Here are made-up elements, facts about them, and rows of numbers that follow some of those facts. Name the element behind each unnamed row.

How the elements are related:
z_113	Σ	z_818; z_132	Σ	z_890; z_132	Σ	z_908; z_145	Σ	z_589; z_145	Σ	z_131; z_145	Σ	z_113
z_172	Σ	z_131; z_172	Σ	z_113; z_172	Σ	z_45; z_177	Σ	z_838; z_182	Σ	z_357; z_195	Σ	z_413
z_236	Σ	z_180; z_236	Σ	z_755; z_236	Σ	z_447; z_238	Σ	z_65; z_238	Σ	z_195; z_265	Σ	z_630
z_265	Σ	z_368; z_287	Σ	z_68; z_287	Σ	z_301; z_287	Σ	z_329; z_322	Σ	z_369; z_329	Σ	z_180
z_348	Σ	z_559; z_348	Σ	z_204; z_369	Σ	z_145; z_413	Σ	z_172; z_447	Σ	z_172; z_45	Σ	z_740
z_457	Σ	z_559; z_490	Σ	z_589; z_509	Σ	z_896; z_512	Σ	z_89; z_518	Σ	z_131; z_518	Σ	z_287
z_521	Σ	z_890; z_534	Σ	z_737; z_534	Σ	z_849; z_534	Σ	z_25; z_534	Σ	z_896; z_544	Σ	z_559
z_544	Σ	z_763; z_559	Σ	z_615; z_591	Σ	z_113; z_593	Σ	z_678; z_597	Σ	z_855; z_597	Σ	z_301
z_615	Σ	z_172; z_616	Σ	z_755; z_628	Σ	z_45; z_630	Σ	z_875; z_630	Σ	z_172; z_65	Σ	z_497
z_673	Σ	z_740; z_678	Σ	z_357; z_68	Σ	z_447; z_724	Σ	z_518; z_740	Σ	z_818; z_755	Σ	z_368
z_755	Σ	z_45; z_757	Σ	z_765; z_759	Σ	z_236; z_763	Σ	z_545; z_765	Σ	z_7; z_788	Σ	z_447
z_79	Σ	z_755; z_804	Σ	z_490; z_809	Σ	z_180; z_809	Σ	z_105; z_809	Σ	z_413; z_825	Σ	z_890
z_849	Σ	z_301; z_849	Σ	z_204; z_872	Σ	z_82; z_89	Σ	z_765; z_890	Σ	z_725; z_896	Σ	z_344
z_902	Σ	z_329; z_903	Σ	z_497; z_903	Σ	z_451; z_926	Σ	z_559; z_95	Σ	z_392; z_986	Σ	z_180
z_986	Σ	z_616; z_113	ψ	z_201; z_170	ψ	z_851; z_172	ψ	z_147; z_172	ψ	z_804; z_204	ψ	z_243
z_238	ψ	z_948; z_238	ψ	z_902; z_243	ψ	z_736; z_25	ψ	z_851; z_258	ψ	z_201; z_281	ψ	z_570
z_281	ψ	z_120; z_281	ψ	z_804; z_288	ψ	z_818; z_288	ψ	z_903; z_288	ψ	z_490; z_290	ψ	z_457
z_303	ψ	z_120; z_348	ψ	z_288; z_348	ψ	z_120; z_368	ψ	z_908; z_368	ψ	z_281; z_368	ψ	z_749
z_391	ψ	z_902; z_413	ψ	z_633; z_413	ψ	z_222; z_490	ψ	z_736; z_50	ψ	z_818; z_521	ψ	z_737
z_521	ψ	z_767; z_525	ψ	z_948; z_534	ψ	z_804; z_544	ψ	z_767; z_56	ψ	z_948; z_589	ψ	z_490
z_589	ψ	z_25; z_589	ψ	z_120; z_590	ψ	z_75; z_590	ψ	z_851; z_604	ψ	z_875; z_604	ψ	z_222
z_604	ψ	z_89; z_619	ψ	z_948; z_65	ψ	z_279; z_65	ψ	z_825; z_664	ψ	z_80; z_664	ψ	z_604
z_679	ψ	z_736; z_68	ψ	z_755; z_7	ψ	z_804; z_725	ψ	z_279; z_75	ψ	z_903; z_755	ψ	z_281
z_757	ψ	z_759; z_759	ψ	z_818; z_759	ψ	z_89; z_759	ψ	z_736; z_763	ψ	z_89; z_767	ψ	z_737
z_804	ψ	z_679; z_804	ψ	z_736; z_804	ψ	z_120; z_809	ψ	z_589; z_809	ψ	z_243; z_849	ψ	z_662
z_849	ψ	z_872; z_851	ψ	z_749; z_851	ψ	z_973; z_855	ψ	z_818; z_855	ψ	z_736; z_860	ψ	z_903
z_860	ψ	z_281; z_867	ψ	z_68; z_867	ψ	z_238; z_872	ψ	z_736; z_872	ψ	z_80; z_89	ψ	z_679
z_901	ψ	z_120; z_902	ψ	z_737; z_903	ψ	z_490; z_903	ψ	z_89; z_905	ψ	z_281; z_92	ψ	z_945
z_92	ψ	z_767; z_940	ψ	z_490; z_945	ψ	z_497; z_948	ψ	z_490; z_977	ψ	z_89; z_986	ψ	z_12
z_105	Π	z_490; z_113	Π	z_68; z_12	Π	z_617; z_132	Π	z_290; z_145	Π	z_120; z_170	Π	z_145
z_172	Π	z_678; z_177	Π	z_908; z_180	Π	z_182; z_191	Π	z_287; z_195	Π	z_973; z_2	Π	z_329
z_201	Π	z_7; z_204	Π	z_45; z_216	Π	z_872; z_236	Π	z_591; z_238	Π	z_369; z_243	Π	z_368
z_254	Π	z_901; z_257	Π	z_243; z_258	Π	z_809; z_265	Π	z_485; z_278	Π	z_357; z_279	Π	z_172
z_281	Π	z_82; z_287	Π	z_25; z_288	Π	z_66; z_290	Π	z_545; z_293	Π	z_451; z_301	Π	z_92
z_303	Π	z_765; z_322	Π	z_819; z_329	Π	z_75; z_348	Π	z_38; z_357	Π	z_763; z_366	Π	z_105
z_368	Π	z_391; z_369	Π	z_593; z_392	Π	z_804; z_398	Π	z_724; z_408	Π	z_851; z_413	Π	z_95
z_421	Π	z_755; z_428	Π	z_254; z_447	Π	z_497; z_45	Π	z_91; z_451	Π	z_616; z_457	Π	z_544
z_459	Π	z_12; z_482	Π	z_113; z_485	Π	z_288; z_490	Π	z_664; z_494	Π	z_849; z_497	Π	z_514
z_50	Π	z_534; z_509	Π	z_408; z_512	Π	z_177; z_521	Π	z_757; z_525	Π	z_348; z_528	Π	z_896
z_534	Π	z_986; z_544	Π	z_767; z_545	Π	z_875; z_552	Π	z_512; z_559	Π	z_788; z_56	Π	z_392
z_570	Π	z_482; z_572	Π	z_812; z_589	Π	z_948; z_590	Π	z_525; z_591	Π	z_65; z_593	Π	z_281
z_597	Π	z_204; z_600	Π	z_977; z_604	Π	z_628; z_614	Π	z_825; z_616	Π	z_509; z_630	Π	z_79
z_65	Π	z_673; z_66	Π	z_902; z_662	Π	z_860; z_664	Π	z_630; z_670	Π	z_322; z_673	Π	z_528
z_678	Π	z_257; z_7	Π	z_293; z_724	Π	z_216; z_725	Π	z_521; z_736	Π	z_926; z_737	Π	z_614
z_740	Π	z_737; z_749	Π	z_457; z_75	Π	z_459; z_757	Π	z_421; z_759	Π	z_195; z_763	Π	z_191
z_765	Π	z_80; z_767	Π	z_945; z_788	Π	z_147; z_79	Π	z_170; z_804	Π	z_855; z_809	Π	z_552
z_812	Π	z_238; z_818	Π	z_590; z_819	Π	z_89; z_825	Π	z_941; z_838	Π	z_366; z_849	Π	z_447
z_851	Π	z_940; z_855	Π	z_132; z_860	Π	z_50; z_867	Π	z_890; z_872	Π	z_589; z_875	Π	z_960
z_876	Π	z_413; z_89	Π	z_559; z_890	Π	z_236; z_901	Π	z_633; z_902	Π	z_428; z_903	Π	z_838
z_905	Π	z_725; z_908	Π	z_679; z_92	Π	z_876; z_926	Π	z_600; z_940	Π	z_604; z_941	Π	z_258
z_945	Π	z_494; z_948	Π	z_619; z_95	Π	z_818; z_960	Π	z_518; z_973	Π	z_398; z_977	Π	z_240

Named rows:
[ -4  14   8 -19  -3 -15   5   4  -9   3 -19  11   5  -4  18  18  15  -2
   2  -3   1  -8 -18   3 -12  11  16]: z_236
[ 12   9  10   7 -12   0 -14  28   8  13  20  20 -18 -10  -9  12 -18 -19
   0  17  -6   3  13  11  20 -40 -21]: z_755
[ -5  19   1 -28   3 -26  11   2   2   1 -12  23  21  -7  17   8  32  -1
  14 -17   8   1 -25  19 -18  14  18]: z_322
[  2  17  11   0 -11   6 -10 -13   4   7  15   6   3  -4   4   0 -12  -6
   4   4  -7  -5   7  10   3 -33   7]: z_113
[-23 -13 -13 -24   9  -5  13 -13  -4   6 -10 -14  36 -14  18   3  -7  -9
 -12 -18 -14  -5 -28  20 -33  19  17]: z_905
[-19   0   4 -33   9 -13  10  -8 -12   0 -33  -5  25  -5  21  21  18   2
  -1 -16  -4 -11 -24   3 -32  20  19]: z_670
[  7  10  16 -12  -1  -9  -9   9  -4  -1 -10  19 -14  -1  10  27   7   3
   3   2   1 -10  -3  -6   4  -2   6]: z_449
[-10   8  11  -4  -4  10  -9 -14   5   5  10  -3  11  -3   5   8 -14  -3
   2  -3 -10  -8   5   7  -4 -28   8]: z_290
[ 26  34  18   5  -9  32 -40 -30  19 -20  19   4 -32   9 -29  29 -24 -10
 -19   5   0  11  18   3  14 -45  -1]: z_679
[  2   3  15   5 -14  18 -27   4  -7  12  17  -2 -20  -3   3  16 -20 -13
  -3  18 -10 -13  12  -6  13 -30  -5]: z_368
[-11   7  11  -3  -5  11  -7 -18   8   5   7  -8  20  -4   6   9 -13   0
  -1  -3 -10  -2   5   5  -9 -25  10]: z_664
[-17  22   4  -6  -6  28 -18 -31  -8  -3 -13 -15   0   0   6  13 -23 -10
 -20  -3 -14 -13 -11  -6 -31 -14  24]: z_855
[-21  -1   1 -30  -1  -8   8  -5 -25   4 -36 -10  13  -5  25  21   6  -4
  -9  -5  -9 -18 -26  -8 -35  24  24]: z_180
[-19 -21  25  -4   6  33  13 -33 -47 -15 -36   1  35  10  21  12  -4  10
 -27 -25   8 -32  12 -40  -5  26 -27]: z_392
[ 13  27  20   4   5  20 -31   5  -3  -4  18  19 -31   1   6  -2 -22   0
   7   9   0 -22  13  -4  18 -45   5]: z_619
[-24  20   5 -12  20   9  11 -20  -2 -31 -12 -17  33  -8  22  -6 -15   0
 -10   6   0  -4 -26   9 -28 -27  27]: z_288
[-24 -27  11 -21  -1   1  -9 -20  -7 -11 -32 -13  32  48   9  31 -27   8
  19 -17 -14 -10  13  10 -15  15   3]: z_725

Which element is each row?
No name comes twice in this set of rows, the named rows included.
[-23 -16  12 -24  -4 -24   1  -9  19   4 -10  35  32  45 -18   7 -25  13
  34 -31 -11   5  21  26   1 -27 -17]	z_521
[-21 -15  18 -25   2 -26  -6  12  11 -25 -22  37  21  46  -1  36 -19  15
  40 -17  13   7  15  21  17  11 -18]	z_132
[ 13  28  10   5  -5  -2  -8  14  12   1  21  26 -15 -10  -7   2 -11 -13
   4  10   7   7   2  20  19 -41  -5]	z_348
[-20  27 -15 -21   0  -2  13 -33  20 -20 -11 -15  39  -9   0 -10   5  -5
 -12 -24  -2  14 -26  24 -38 -13  26]	z_759
[ 31  20  23  -7  22  20  -5  -6   7  -5  14  26  -7 -16   3  25  39   5
 -13  -8   5  -2   8 -12  15 -28 -13]	z_593
[  1  21   4 -23   0 -24  10   2   3   2  -7  26  19  -8  15   8  30  -1
  14 -15  10   2 -21  18 -11   9  16]	z_926
[ 26  18  20   3   1   4 -28  35  -4  -4  19  40 -39  -6  -6  37 -10 -12
  -5  19   9  -4   7  -4  20 -26 -24]	z_120
[ 18  18  15   6 -12   7 -23  12   9  12  20  21 -19  -6  -6   7 -16 -10
   5  15  -5  -4  17   6  20 -42 -12]	z_68
[-16  28   3 -35  13  16  -8 -31  -2 -24 -32  -9  -1   3   4  30   3  -3
 -18 -27   2   1 -30  10 -35  18  24]	z_736
[-16  -3   1 -30  -6  -5   7   8 -23  15 -37   2  -8  -3  14  15 -11   3
 -13 -25 -18 -33  -7 -25 -37   8  20]	z_737
[-11 -19  24   0  -9  -3 -39  28  -5 -19 -18  32 -29  48  -6  41 -27  10
  32  17   3 -11  22 -20  24 -13 -29]	z_908
[-15   2   0 -21  -8  -6   4 -12  13  18 -14  14  16  -4 -15 -10 -19   4
  -7 -33 -20 -20  15   3 -32 -38   7]	z_767

Now the same elements, written a new way:
Known rows:
[ 14   1  -6  -5 -14   5   6   4   7  -2   2  -2   9   5]: z_132
[  0  -3 -10   0 -21   5   2  -9   6   1   0  -7  15   5]: z_534
[ -7   6  13   8  11   8   3 -41 -21  -7   5 -20   6   1]: z_725
[ 5  0 -5  7  6  3 -6 -2  5 -6 13 -1  5 -1]: z_105
[  0  -8  -1  -1  18 -10   7 -18 -11 -14 -15  11  13   0]: z_180
[  0  -1 -11  -2 -22   6   3  -9   6   2  -1  -6  16   6]: z_757
[  0  -8  -6  -2   0  -3  14 -10 -14 -14 -22   3   4   3]: z_265
[-5 -1 -7 11 11  1 -2 -8  2 -4  6 -2 -2  2]: z_614
[ -1  -2  -4   1  20  -3   2  -6 -14 -17  -8  13  -4   6]: z_736
[ -4  -9  -6  11  -5  -4  13  -7  -8  -8 -16  -3   0   5]: z_195
[-10  13  16  -1   6   5  -7  21   2  20  12   8   2 -14]: z_38
[-7 -3 -7  9  8  1 -4 -9  2 -3  6  1 -2  4]: z_75
[-14  -3  -6   1   4  -6  -7 -19  -6  -3  -7  -2   4   6]: z_7
[ -2  -7  13 -11 -24 -10   3  -1   7  13  -8  -1   6   0]: z_809
[-16   8  17  -9  -5  -3 -13  10   3  22   7   2   2  -9]: z_940
[ 0  2  1  1  8 -1 -5  1  0 -2  4  2 -2 -1]: z_449
[ 0  3  1  1  8 -1 -5  0  0 -1  4  1 -2  0]: z_344

Name these rows:
No name comes twice in this set of rows, the named rows included.
[ -4  -3 -10   5  -1   0  14 -11  -5  -4 -15  -1   1   8]	z_182
[ -5  -4 -12   7  -9   6  11  -9   4   0  -4  -1   1   8]	z_804
[ -5   6 -13   6 -17  32   1  -8   9 -29 -33 -19 -21 -14]	z_113
[ 16  13  -4   9 -23  -3  -5  19  -3   3  -2 -10   8  17]	z_559
[ 10 -19   3 -19 -16   3  21  -8  15  -1  -2   7   5  -9]	z_755
[-2  0  0  1  5  2 -7  3 -2 -4  6 -1 -9 -3]	z_131
[-17 -25  -5  14 -29   1   1  -4 -19 -18 -13 -14 -19  -9]	z_172
[-13  14  17  -2   4   7  -9  21   2  21  15  13   6 -14]	z_679
[ -9   5  11  -6 -12  16  12  21   4  19   6   8   1 -19]	z_628
[ -1  -5  14 -11  -9  -1  18   4  12  16  -6   8   2  -7]	z_79
[  9  -4  -3 -16 -16   9   8   6   9   0   0  -3 -11   0]	z_673
[  6   3  12  -5   8  -4  -5  14   8   5   8  11 -16   3]	z_147

